Here is a tiny trained network, its code and every weight. The questions are about switching its units off for an input and a target symbol, where a switched-off unit gives its printed mean instead of its output.

import numpy as np


def w(rows, s, z=0):
    codes = np.array(rows[::2]) - 128.0
    scale = np.full(codes.shape[1], s)
    scale[-1] = z or s
    return codes * scale


def norm(h):
    return h / np.sqrt((h * h).mean(-1, keepdims=True) + 1e-5)


def f(y):
    return y / 2 * (1 + np.tanh(0.7978845608 * (y + 0.044715 * y**3)))


def softmax(a):
    e = np.exp(a - a.max(-1, keepdims=True))
    return e / e.sum(-1, keepdims=True)


def log_softmax(a):
    a = a - a.max(-1, keepdims=True)
    return a - np.log(np.exp(a).sum(-1, keepdims=True))


def net(x, mask):
    ids = ['Πβεζθξ'.index(c) for c in x.split()]
    T = len(ids)
    res = E[ids] + P[:T]
    u = 0
    for l in range(3):
        q, k, v = (norm(res) @ M[l].T for M in (Q, K, V))
        z = softmax(np.where(np.tri(T) > 0, q @ k.T / 3**0.5, -1e9)) @ v
        res = res + np.where(mask[u], z, O[l][:, -1]) @ O[l][:, :-1]
        u += 1
        y = f(norm(res) @ A[l][:, :-1].T + A[l][:, -1])
        res = res + np.where(mask[u : u + 4], y, B[l][:, -1]) @ B[l][:, :-1]
        u += 4
    return log_softmax(norm(res)[-1] @ U[:, :-1].T + U[:, -1])


Q, K, V, O, A, B = {}, {}, {}, {}, {}, {}
E = w([
[179,135,118,131,77,128,99,255,178,156],'Π',
[165,171,185,73,62,187,73,168,118,112],'β',
[86,112,109,180,182,62,101,171,135,97],'ε',
[83,196,60,103,106,136,68,121,104,128],'ζ',
[146,148,209,129,102,106,223,70,151,121],'θ',
[185,122,80,156,114,57,88,101,130,195],'ξ',
],0.012)
P = w([
[73,114,146,104,61,78,219,179,124,144],'0',
[101,177,210,196,157,114,129,112,139,156],'1',
[66,140,216,122,144,111,115,101,220,173],'2',
[84,99,164,93,81,80,110,98,247,126],'3',
[154,128,104,140,109,94,139,109,134,10],'4',
[153,145,69,167,167,173,151,150,36,78],'5',
[128,167,129,127,248,221,162,150,108,151],'6',
[170,181,142,106,214,189,74,100,210,107],'7',
[203,159,96,65,119,135,61,101,199,42],'8',
[194,163,37,117,54,97,82,73,106,32],'9',
],0.011)
Q[0] = w([
[147,112,68,127,74,94,146,105,48,50],'0.h0',
[134,165,156,141,236,195,145,158,64,181],'0.h0',
[92,167,187,78,157,106,62,92,251,152],'0.h0',
],0.011)
K[0] = w([
[116,145,147,130,175,174,130,134,94,221],'0.h0',
[100,103,128,83,93,107,94,77,255,97],'0.h0',
[141,124,57,144,39,110,171,138,55,64],'0.h0',
],0.012)
V[0] = w([
[181,43,85,214,190,89,157,117,169,161],'0.h0',
[103,189,85,100,104,131,151,24,95,155],'0.h0',
[8,167,76,181,175,114,134,145,134,108],'0.h0',
],0.011)
O[0] = w([
[54,183,116,218,111,156,163,61,104,150,81],'0.h0',
[205,107,114,209,166,60,177,226,169,157,93],'0.h0',
[111,155,118,76,231,201,126,125,188,246,254],'0.h0',
],0.012,0.0089)
A[0] = w([
[67,221,134,254,114,141,150,93,119,118,3],'0.n0',
[191,153,85,150,83,116,46,103,188,174,168],'0.n1',
[246,125,107,158,130,104,125,139,106,9,153],'0.n2',
[105,197,94,113,97,162,63,202,115,81,142],'0.n3',
],0.0075,0.0028)
B[0] = w([
[230,195,82,170,45,114,52,140,145,192,244],'0.n0',
[37,200,128,136,148,90,186,141,155,65,214],'0.n1',
[101,254,179,150,202,171,131,107,74,165,255],'0.n2',
[120,136,108,103,146,31,183,121,162,90,201],'0.n3',
],0.01,0.0038)
Q[1] = w([
[129,168,172,143,121,164,115,114,109,100],'1.h0',
[101,8,180,157,80,127,160,150,100,132],'1.h0',
[127,168,131,97,121,128,96,172,148,86],'1.h0',
],0.012)
K[1] = w([
[149,106,107,105,129,87,114,135,209,138],'1.h0',
[210,202,12,142,210,231,162,133,56,39],'1.h0',
[137,62,167,135,81,123,147,144,78,255],'1.h0',
],0.0082)
V[1] = w([
[192,136,63,183,54,78,99,118,155,146],'1.h0',
[158,58,56,65,157,254,44,144,75,138],'1.h0',
[206,68,161,137,149,116,152,207,119,74],'1.h0',
],0.0078)
O[1] = w([
[115,139,56,185,14,36,93,203,143,136,63],'1.h0',
[184,78,51,119,177,141,79,11,146,125,128],'1.h0',
[254,130,92,73,133,17,243,110,91,128,3],'1.h0',
],0.0092,0.0062)
A[1] = w([
[121,158,100,112,62,171,118,50,20,71,115],'1.n0',
[101,135,83,142,133,113,116,105,144,187,141],'1.n1',
[130,216,105,177,160,162,148,140,124,92,68],'1.n2',
[213,112,154,138,122,118,28,182,88,2,2],'1.n3',
],0.0088,0.0039)
B[1] = w([
[178,149,127,147,141,129,123,165,220,73,255],'1.n0',
[112,159,159,118,167,150,107,139,131,131,239],'1.n1',
[86,131,172,134,186,106,163,165,101,140,202],'1.n2',
[164,182,127,142,155,122,53,60,71,246,207],'1.n3',
],0.013,0.003)
Q[2] = w([
[86,18,101,140,58,90,192,113,60,99],'2.h0',
[121,2,51,128,128,152,195,133,104,170],'2.h0',
[114,249,150,105,159,77,100,148,233,164],'2.h0',
],0.0085)
K[2] = w([
[172,199,138,180,254,160,101,144,105,91],'2.h0',
[153,169,194,203,175,163,60,104,147,68],'2.h0',
[131,58,141,54,1,119,194,176,44,204],'2.h0',
],0.0086)
V[2] = w([
[171,111,88,208,180,98,72,67,69,148],'2.h0',
[150,96,209,136,130,183,139,79,2,108],'2.h0',
[141,87,130,158,145,205,235,126,177,250],'2.h0',
],0.0089)
O[2] = w([
[181,212,215,158,158,115,8,183,154,223,1],'2.h0',
[46,192,153,62,113,73,144,42,84,150,29],'2.h0',
[61,116,108,98,177,160,220,178,143,215,179],'2.h0',
],0.012,0.0061)
A[2] = w([
[144,149,107,96,144,68,119,105,148,149,125],'2.n0',
[45,86,111,79,22,55,254,79,123,227,2],'2.n1',
[88,169,140,172,93,145,97,74,126,190,130],'2.n2',
[130,134,30,211,76,144,135,92,70,140,116],'2.n3',
],0.0073,0.0036)
B[2] = w([
[175,122,156,107,167,133,132,90,103,126,138],'2.n0',
[20,117,112,179,158,139,254,155,94,128,136],'2.n1',
[109,127,189,128,76,133,46,120,120,114,255],'2.n2',
[151,115,164,83,88,137,68,175,219,172,168],'2.n3',
],0.0096,0.0028)
U = w([
[116,114,126,120,87,142,121,109,104,1,2],'Π',
[174,226,173,46,111,42,96,96,24,146,162],'β',
[52,200,159,94,137,202,111,106,88,177,225],'ε',
[203,148,93,95,175,125,186,177,160,141,57],'ζ',
[57,214,209,139,134,73,236,187,30,85,32],'θ',
[126,214,136,192,21,120,109,201,96,152,180],'ξ',
],0.0046,0.0009)

Each question gives the input, a string of symbols that net reads in full, and the target symbol t.
The units are the heads (3 rows each of Q, K, V and O) and the neurons (one row each of A and B). Each row of codes is followed by its name. A weight is (code - 128) times the scale printed after its matrix; where a second scale follows, it is the last column's (O, A, B and U).
mask holds one flag per unit, layer by layer, with each layer's heads first. A switched-off unit (its flag False) gives its mean, the last column of its rows in O or B, instead of its output. The means were averaged over made-up inputs and are rounded, as every weight is.
A unit's drop is (log p(t) with every unit on - log p(t) with that unit switched off) / (log p(t) with every unit on - log p(t) with every unit switched off).
The circuit of an input: a set's keep is (log p(t) with only the set's units on - log p(t) with every unit switched off) / (log p(t) with every unit on - log p(t) with every unit switched off). Starting from the 12 units with the biggest drops (on a tie, the unit counted first), units are removed one at a time, each time the one whose removal leaves the highest keep (on an exact tie, the one counted first), for as long as the keep stays at least 0.8.
units of the circuit, in order: the units of the circuit, biggest drop first
unit that matters most: the unit with the biggest drop
top k neurons: the k neurons with the biggest drops, biggest first
k most important neurons of layer l: the k neurons of layer l with the biggest drops, biggest first
drop when u is switched off: that unit's drop, to one decimal
input β ε ζ β ε ξ ε, target β: units of the circuit, in order => (0.h0 1.n3)
input ε ε θ ζ Π Π ε β, target Π: units of the circuit, in order => (0.h0)
input β ε ξ Π Π, target β: units of the circuit, in order => (0.h0 2.h0 1.h0)
input ξ ε ζ Π, target ξ: units of the circuit, in order => (0.h0 0.n0)
input β β ε ε ζ β Π ζ ε ε, target β: units of the circuit, in order => (0.h0 1.h0)
input Π θ ξ β, target Π: units of the circuit, in order => (0.h0 2.h0 1.n0)
input β β ζ ζ ζ ζ, target β: units of the circuit, in order => (0.h0 2.h0 1.n3)
input β ε ε ξ ε β, target β: units of the circuit, in order => (0.h0 2.h0 1.h0)
input β ζ β ε Π β, target β: units of the circuit, in order => (0.h0 1.n3)
input Π ζ ζ ξ Π β ε, target Π: units of the circuit, in order => (2.h0 0.h0)
input θ ζ ε ε ζ, target θ: units of the circuit, in order => (1.h0 2.h0)
input ζ ζ ζ θ ζ θ ζ θ Π, target θ: top 2 neurons => (0.n2 0.n1)
input ξ ε θ β ζ Π ζ θ ξ, target ξ: units of the circuit, in order => (0.h0 1.h0)
input ζ ε ε ζ θ β ζ ε, target θ: top 3 neurons => (0.n2 1.n2 0.n0)
input θ β β ζ ε ζ ε θ, target θ: unit that matters most => 1.h0
input ε ξ Π ζ ξ ε Π β, target ξ: units of the circuit, in order => (0.h0 0.n0)
input β Π β ε ξ β ε θ ε θ, target β: units of the circuit, in order => (0.h0 2.h0 1.h0)
input ε θ ζ Π β, target θ: 2 most important neurons of layer 0 => (0.n2 0.n3)
input Π ξ ζ ε Π, target ξ: top 2 neurons => (0.n0 2.n3)
input ζ β ε ζ ξ ε ε, target ζ: top neuron => (0.n2)
input ε ε β ζ ζ Π ε ξ Π, target Π: top 2 neurons => (0.n2 1.n3)
input ξ β ε ε β β, target ξ: top 2 neurons => (0.n0 0.n2)
input ε ξ ζ ε ε ε Π θ ξ ξ, target Π: 2 most important neurons of layer 1 => (1.n0 1.n3)
input Π ξ β θ ε ζ, target Π: 2 most important neurons of layer 0 => (0.n3 0.n0)
input ξ ε θ θ, target ξ: drop when 0.n0 is switched off => 0.3
input β ε ζ ζ Π ε ζ ε, target Π: drop when 1.n3 is switched off => -0.3
input ξ ζ ε ε Π β θ ζ, target ξ: drop when 1.h0 is switched off => 0.6
